Below are the code and all the weights of a small trained network. Each question names an input and a class and asks about switching units off, where a switched-off unit gives its printed mean instead of its output.

import numpy as np


def w(rows, s, z=0):
    codes = np.array(rows[::2]) - 128.0
    scale = np.full(codes.shape[1], s)
    scale[-1] = z or s
    return codes * scale


def norm(h):
    return h / np.sqrt((h * h).mean(-1, keepdims=True) + 1e-5)


def f(y):
    return y / 2 * (1 + np.tanh(0.7978845608 * (y + 0.044715 * y**3)))


def log_softmax(a):
    a = a - a.max(-1, keepdims=True)
    return a - np.log(np.exp(a).sum(-1, keepdims=True))


def net(x, mask):
    res = np.array(x, float).reshape(1, 4) / 4 @ E
    u = 0
    for l in range(4):
        y = f(norm(res) @ A[l][:, :-1].T + A[l][:, -1])
        res = res + np.where(mask[u : u + 10], y, B[l][:, -1]) @ B[l][:, :-1]
        u += 10
    return log_softmax(norm(res)[-1] @ U[:, :-1].T + U[:, -1])


A, B = {}, {}
E = w([
[174,2,160],'x0',
[71,78,28],'x1',
[96,98,215],'x2',
[112,198,86],'x3',
],0.0085)
A[0] = w([
[137,10,93,250],'0.n0',
[221,123,149,175],'0.n1',
[97,121,209,107],'0.n2',
[177,89,100,136],'0.n3',
[167,165,132,61],'0.n4',
[122,127,99,118],'0.n5',
[58,152,184,47],'0.n6',
[29,118,108,39],'0.n7',
[122,152,17,72],'0.n8',
[91,208,93,99],'0.n9',
],0.013,0.0027)
B[0] = w([
[91,84,105,254],'0.n0',
[166,104,81,181],'0.n1',
[163,34,216,176],'0.n2',
[151,80,69,160],'0.n3',
[74,115,149,137],'0.n4',
[141,77,119,138],'0.n5',
[193,94,77,154],'0.n6',
[43,141,2,160],'0.n7',
[249,41,128,219],'0.n8',
[58,164,122,208],'0.n9',
],0.0074,0.0067)
A[1] = w([
[137,141,220,117],'1.n0',
[246,143,189,117],'1.n1',
[154,121,218,203],'1.n2',
[142,251,85,78],'1.n3',
[114,79,127,109],'1.n4',
[121,133,101,62],'1.n5',
[91,109,169,97],'1.n6',
[116,90,213,254],'1.n7',
[121,124,103,92],'1.n8',
[83,102,122,121],'1.n9',
],0.017,0.0029)
B[1] = w([
[213,224,75,200],'1.n0',
[142,204,46,239],'1.n1',
[204,255,149,229],'1.n2',
[109,87,233,254],'1.n3',
[191,184,215,186],'1.n4',
[137,139,131,134],'1.n5',
[121,67,182,145],'1.n6',
[195,145,166,241],'1.n7',
[45,99,122,141],'1.n8',
[192,127,53,157],'1.n9',
],0.006,0.0064)
A[2] = w([
[203,95,139,150],'2.n0',
[126,146,150,91],'2.n1',
[152,8,142,252],'2.n2',
[124,91,83,105],'2.n3',
[152,162,182,116],'2.n4',
[95,123,47,82],'2.n5',
[102,177,118,32],'2.n6',
[127,154,186,32],'2.n7',
[153,170,54,135],'2.n8',
[150,134,95,140],'2.n9',
],0.015,0.0015)
B[2] = w([
[151,97,154,219],'2.n0',
[75,74,80,137],'2.n1',
[135,147,162,254],'2.n2',
[140,130,2,186],'2.n3',
[27,203,79,204],'2.n4',
[71,131,150,206],'2.n5',
[107,133,173,146],'2.n6',
[88,68,84,169],'2.n7',
[118,51,132,194],'2.n8',
[191,54,160,157],'2.n9',
],0.0063,0.0065)
A[3] = w([
[142,109,99,106],'3.n0',
[137,174,115,105],'3.n1',
[117,89,125,117],'3.n2',
[197,228,117,134],'3.n3',
[71,93,221,154],'3.n4',
[6,124,73,138],'3.n5',
[137,100,127,6],'3.n6',
[156,139,102,46],'3.n7',
[31,176,189,114],'3.n8',
[71,128,119,209],'3.n9',
],0.015,0.0015)
B[3] = w([
[113,101,124,154],'3.n0',
[61,95,155,149],'3.n1',
[64,181,173,149],'3.n2',
[105,200,75,242],'3.n3',
[126,151,252,162],'3.n4',
[70,185,99,255],'3.n5',
[103,65,133,131],'3.n6',
[152,21,56,138],'3.n7',
[97,86,253,215],'3.n8',
[31,185,144,170],'3.n9',
],0.0055,0.0066)
U = w([
[4,185,233,93],'0',
[10,125,29,31],'1',
[153,27,77,202],'2',
[162,78,250,1],'3',
[193,245,117,231],'4',
],0.014,0.0021)

Each question gives the input, the list of numbers given to net, and the class t.
The units are the neurons (one row each of A and B). Each row of codes is followed by its name. A weight is (code - 128) times the scale printed after its matrix; where a second scale follows, it is the last column's (A, B and U).
mask holds one flag per neuron, layer by layer. A switched-off neuron (its flag False) gives its mean, the last column of its row in B, instead of its output. The means were averaged over made-up inputs and are rounded, as every weight is.
A unit's drop is (log p(t) with every unit on - log p(t) with that unit switched off) / (log p(t) with every unit on - log p(t) with every unit switched off).
The circuit of an input: a set's keep is (log p(t) with only the set's units on - log p(t) with every unit switched off) / (log p(t) with every unit on - log p(t) with every unit switched off). Starting from the 12 units with the biggest drops (on a tie, the unit counted first), units are removed one at a time, each time the one whose removal leaves the highest keep (on an exact tie, the one counted first), for as long as the keep stays at least 0.8.
units of the circuit, in order: the units of the circuit, biggest drop first
most important unit: the unit with the biggest drop
top k neurons: the k neurons with the biggest drops, biggest first
k most important neurons of layer l: the k neurons of layer l with the biggest drops, biggest first
drop of u: that unit's drop, to one decimal
input [0,4,8,6], class 1: units of the circuit, in order => [0.n7]
input [7,-5,-3,3], class 2: units of the circuit, in order => [0.n1 0.n3]
input [7,-2,3,5], class 4: top 2 neurons => [0.n7 1.n2]
input [1,5,-3,2], class 2: top 2 neurons => [0.n8 2.n4]
input [4,6,3,0], class 1: 4 most important neurons of layer 0 => [0.n8 0.n2 0.n7 0.n0]
input [8,-8,4,-1], class 4: 3 most important neurons of layer 1 => [1.n2 1.n1 1.n0]
input [-4,-2,-5,-7], class 0: top 2 neurons => [0.n2 0.n0]
input [-5,-8,-7,-4], class 0: top 2 neurons => [0.n8 1.n3]
input [2,5,3,-2], class 1: top 2 neurons => [0.n8 0.n7]
input [7,8,8,6], class 1: 2 most important neurons of layer 1 => [1.n3 1.n9]
input [-4,-1,-7,3], class 0: top 2 neurons => [0.n9 1.n3]
input [5,-7,-7,1], class 2: 2 most important neurons of layer 0 => [0.n1 0.n3]
input [-1,2,3,1], class 1: top 2 neurons => [0.n7 0.n6]
input [1,0,-6,4], class 2: drop of 0.n8 => 1.4
input [-1,2,-8,6], class 2: most important unit => 0.n8
input [-7,-1,-8,8], class 0: drop of 0.n0 => 0.0
input [3,7,-7,4], class 2: drop of 0.n8 => 0.9
input [8,-4,2,8], class 4: drop of 0.n8 => 0.1
